[128 = 0]

[133 133 124 132 137 108 131 131 120 101 158 121 122 136 101 128 121 132
 117 102 131 122 148 141 147 121 112 157 161 130 144 127 123 131 127 141
 118 128 136 159 124 117  95 139 141 129 141 129 157 110 123 119 127 139
 135 137 115 119 138 112 142 125  93 131 129 145 141 118 147  96 122 162
  99 121 130 140 135]	(14):QM
[158 133 133 127 118 123 111 127 134 157  74 133 148 119 129 140 112  96
 137 138 152 108 130 119 119 112 140 136 114 107 127 136 158 137 154 127
 131  81 146 140 128 134 126 174 124 134 121 124 111 117 106  92 119 115
 161 125 121 143  97 155 139 165 117 121 131 140 113 174 113 146 126 101
 115 156 140 127 131]	(18):GR
[170 127 143 134 125  96 122 120 118 150 101 117 136 108 148 156 113 109
 134 148 126  88 127 131 122 113 133 138 141 112 125 104 169 137 134 111
 117 114 152 151 126 111 137 165 124 106 155 121 148 125  95 115 108 116
 157 144  92 111 101 179 142 146  87 131 119 116 105 127 125 110 114 138
 108 117 148 199 161]	(18):GR
[183 142 120 113 124 104  83 124  90 153 116  94 124 121 129 132 136 106
 139 127 169  88 134 146 113 126 142 148 152 155 142 110 170 158 148 120
 148 132 147 180 111 129 124 106 117 143 114 132 157 131 117 129 157 110
 145 134  76 134  96 157 153 157  84 113 130 127 127 104  93 146 110 122
  91 114 162 132 132]	(18):Gd
[146 143  90 127 119 110 100 114 122  97 138 105 106 116 113 137 135 148
 126 120 122 126 148 138 157 145  93 146 138 167 157 105 125 150 123 136
 137 139 111 127 140 113 145 130 148 159 155 166 131 128 143 149 114 111
  91 120  99 107 138 117 102 110 125 114 131 132 142 111 114 109 128 134
 141 142 127 135 143]	(14):LP
[133 124 136 126 125 123 114 136 119 151 115 126 127 145 140 140 130 117
 128 148 128  98 119 136 112 129 135 132 140 122 119 137 160 138 150 135
 117 111 132 145 112 125 126 127 127 119 131 122 118 123 108 113 136 116
 140 141 107 132 112 151 124 135 112 123 133 126 118 104 123 124 122 119
 111 127 133 137 140]	(18):GR
[185 149 139 147 133 100 100 121 104 180  95 119 121 109 139 113 130 132
 163 134 150  98  95 113 119 121 161 117 146 135 117 112 172 142 142 114
 126 124 129 164 116 128 246  87 131 137 116 126 161 157 122 108 136 136
 141 155 113 128 104 181 114 159 140 142 129 107 115 109  87 146 113 128
  80 115 144 154 136]	(18):Gd
[131 140 128 127 126 134 111 128  92 145  79 113 137 119 146 134 109 109
 127 126 144  93 123 104 120 119 170 110 136 138 139 148 157 151 148 127
 147 107 141 151 113 139 111 118 112 104 129 126 135 117 119 123 124 105
 145 130 118 124 101 136 163 143 118 113 125 122 124 131 107 163 126 103
 101 116 152 116 140]	(18):GR
[ 99 106  96 123 142 115 127 132 120  97 186 130 116 147  98 124 135 127
 124 116  98 167 149  94 118 149 143 138 155 153 151 149  93 131  97 123
 121 123  96 113 128 134  94  93 121 116 115 144 168 128 144 122 100 131
 100 127  95  92 162  81 138 102 132 111 156 102 152 125 163 109 144 151
 108 131 131 112 134]	(14):QM
[153 135  93 127 140 136 113 121 122 160  64 106 193  91 136 161 132  85
 139 164 152 100 125 109 114 139 178 158 122 136 129 130 179 144 155 138
 102  96 138 121 116 128 142 121 123 121 111 135 124 131  99 112 104  86
 165 147  57 115 100 165 135 139 150 116 121 124 117 170 109 177 109  98
 121 122 151 122 134]	(18):GR
[170 132 119 127 131 118 101 118 117 142  77 103 133 106 113 143  89  96
 145 143 167 108 121 117 121 118 163 145 147 137 129 138 154 136 154 114
 135 106 156 159 132 124  98 152  93 107 128 142 158 131  99 113 108 137
 154 122  83 116  90 155 164 124  98 115 121 117 102 148  97 138 116 103
  74 117 167 146 159]	(18):GR
[144 140 143 121 150 165 110 130 106 156  95 128 141 138 146 138 113 111
 126 146 131  89 140 155  69 121 117 131 121 122 113 138 146 144 164 137
 132 118 136 139 121 120 132 170 129 124 132 115  99 123 106  86 133 108
 147 139 124 159 104 154 114 146 121 119 108 141 106 143  86 159 116 117
 112 122 132 167 145]	(18):GR
[134 150 101 121 153 130 110 113 117  95 150 112 103 136 120 142 125 117
 123 119 145 124 148 118 157 137  98 144 146 152 166 116 104 104 122 116
 142 146 130 135 132 111 121 130 134 148 152 136 157 128 144 138 118 115
 112 123 115 122 128 109 118 110  98 118 134  72 151 108 106 133 163 132
 100 113 133 118 127]	(14):LP
[178 128 142 125 113 119 103 131 113 163  88 113 192 103 125 160 121  88
 151 147 149  90 128 172 130 120 148 123 115 123 134 104 180 168 160 130
 120 113 167 141 113 139 137 165 142 133 111 119 125 108 105 121 127 100
 163 136  82 129  92 142 147 151 119 106 116 143  98 156 124 160 252 103
 127 136 147 145 150]	(18):GR
[116 147  97 139 157 104 111 134 111  81 188 115 104 136 106 134 139 136
 109 124 111 114 162 142 166 140  91 163 139 153 158 106 115 187 126 137
 101 144 107 146 136 121 111 126 154 155 131 148 156 106 116 121 132 127
 115 122  92  98 160  90 114 115  93 100 131 140 150  85 150 123 121 154
 111 136 118 118 120]	(14):LP
[169 131 138 116 125 162 117 127 113 159 126 113 147 102 137 148 113 106
 156 136 154  99 124 137 118 130 149 123 131 129 121 102 173 147 155 135
 138 113 155 137 128 136 124 155 119 155 128 120 149 150 122 119 113 119
 157 126  98 129  83 192 157 150 106 128 127 133 147 144  93 135 140 110
  98 122 156 118 163]	(18):GR
[134 138 125 126 132 104 107 117 115 116 167 122 110 124  95 131 123 130
 122 129 154 122 116 142 150 156 122 169 132 149 165 104 131 160 118 135
 138 116 132 139 132 125 123 121 156 163 118 142 140 114 127 131 141 139
 115 106  86 118 145 112 106 118 116  90 133 139 146 115 132 154 125 145
 118 146 123 108 110]	(14):LP
[164 125 151 133 120 137 114 125 104 161  64 125 126 120 152 133 112 114
 137 151 150  80 125 127 113 132 170 122 124 117 128 120 202 126 150 137
 137  98 145 158 118 130 128 140 122 127 111 137 204 110 103 105 137 114
 160 135  85 133  98 154 133 136 122 127 122 134 115 133  96 161 112 127
 105 121 145 126 138]	(18):GR
[123 134  95 127 152 112 109 131 106  80 169 108 109 155 103 126 148 135
 114 135 123 117 140 131 152 166 103 163 160 157 155 120 126 135 123 117
 121 141  90 143 116 112 108 119 126 144 139 129 156 134 116 121 130 105
 112 114  96  98 148 115 126 116  87 119 130 120 150  88 139 107 160 153
 111 114 134 131 129]	(14):LP
[129 138 148 135 120 119  98 109  97 161  92 131 144 115 144 152 123 108
 130 136 161  87 125 154 141 143 158 116 116  99 123 116 184 132 146 140
 142  89 142 153 114 127 137 128 126 124 108 137 119  89  80 120 156 106
 141 129 106 148  72 135 136 152 120  97 136 156 127 156 116 193 117 102
 140 131 140 118 116]	(18):GR
